Below are the code and all the weights of a small trained network. Each question names an input and a class and asks about switching units off, where a switched-off unit gives its printed mean instead of its output.

import numpy as np


def w(rows, s, z=0):
    codes = np.array(rows[::2]) - 128.0
    scale = np.full(codes.shape[1], s)
    scale[-1] = z or s
    return codes * scale


def f(y):
    return np.maximum(y, 0)


def log_softmax(a):
    a = a - a.max(-1, keepdims=True)
    return a - np.log(np.exp(a).sum(-1, keepdims=True))


def net(x, mask):
    res = np.array(x, float).reshape(1, 2) / 4 @ E
    y = f(res @ A[0][:, :-1].T + A[0][:, -1])
    res = res + np.where(mask, y, B[0][:, -1]) @ B[0][:, :-1]
    return log_softmax(res[-1] @ U[:, :-1].T + U[:, -1])


A, B = {}, {}
E = w([
[34,162,47,239],'x0',
[42,170,81,2],'x1',
],0.01)
A[0] = w([
[175,114,180,12,147],'n1',
[131,199,151,117,251],'n2',
[39,172,134,180,124],'n3',
[221,93,126,88,88],'n4',
[54,114,56,187,72],'n5',
[58,199,86,19,137],'n6',
[104,18,201,63,85],'n7',
[104,200,103,64,95],'n8',
[226,118,157,59,84],'n9',
[89,142,63,152,107],'n10',
[139,100,140,39,103],'n11',
[97,144,93,43,88],'n12',
[78,137,144,198,99],'n13',
[233,73,167,236,88],'n14',
],0.011,0.014)
B[0] = w([
[84,79,76,129,216],'n1',
[112,14,198,223,249],'n2',
[64,115,99,103,194],'n3',
[114,144,27,71,164],'n4',
[122,126,62,42,185],'n5',
[155,196,198,164,235],'n6',
[48,169,59,52,162],'n7',
[233,246,192,120,172],'n8',
[113,128,89,56,179],'n9',
[79,107,53,96,173],'n10',
[126,150,108,83,171],'n11',
[163,193,150,108,174],'n12',
[123,180,99,113,168],'n13',
[200,253,164,145,230],'n14',
],0.011,0.014)
U = w([
[183,197,147,115,73],'0',
[96,107,5,90,73],'1',
[121,3,183,154,255],'2',
],0.025,0.0093)

Each question gives the input, the list of numbers given to net, and the class t.
The units are the neurons (one row each of A and B). Each row of codes is followed by its name. A weight is (code - 128) times the scale printed after its matrix; where a second scale follows, it is the last column's (A, B and U).
mask holds one flag per neuron, in row order. A switched-off neuron (its flag False) gives its mean, the last column of its row in B, instead of its output. The means were averaged over made-up inputs and are rounded, as every weight is.
A unit's drop is (log p(t) with every unit on - log p(t) with that unit switched off) / (log p(t) with every unit on - log p(t) with every unit switched off).
The circuit of an input: a set's keep is (log p(t) with only the set's units on - log p(t) with every unit switched off) / (log p(t) with every unit on - log p(t) with every unit switched off). Starting from the 12 units with the biggest drops (on a tie, the unit counted first), units are removed one at a time, each time the one whose removal leaves the highest keep (on an exact tie, the one counted first), for as long as the keep stays at least 0.8.
circuit, biggest first: the units of the circuit, biggest drop first
k most important neurons: the k neurons with the biggest drops, biggest first
drop of u: that unit's drop, to one decimal
input [5,-4], class 1: circuit, biggest first -> [n6]
input [4,4], class 0: 3 most important neurons -> [n6 n1 n8]
input [5,6], class 0: 2 most important neurons -> [n6 n8]
input [8,8], class 0: 2 most important neurons -> [n6 n8]
input [6,-5], class 1: 3 most important neurons -> [n6 n8 n5]
input [-8,-7], class 1: 2 most important neurons -> [n4 n1]
input [4,-3], class 1: 4 most important neurons -> [n6 n8 n2 n13]
input [6,6], class 0: drop of n1 -> 0.4
input [2,3], class 2: drop of n14 -> 0.7
input [3,4], class 0: drop of n6 -> 0.6
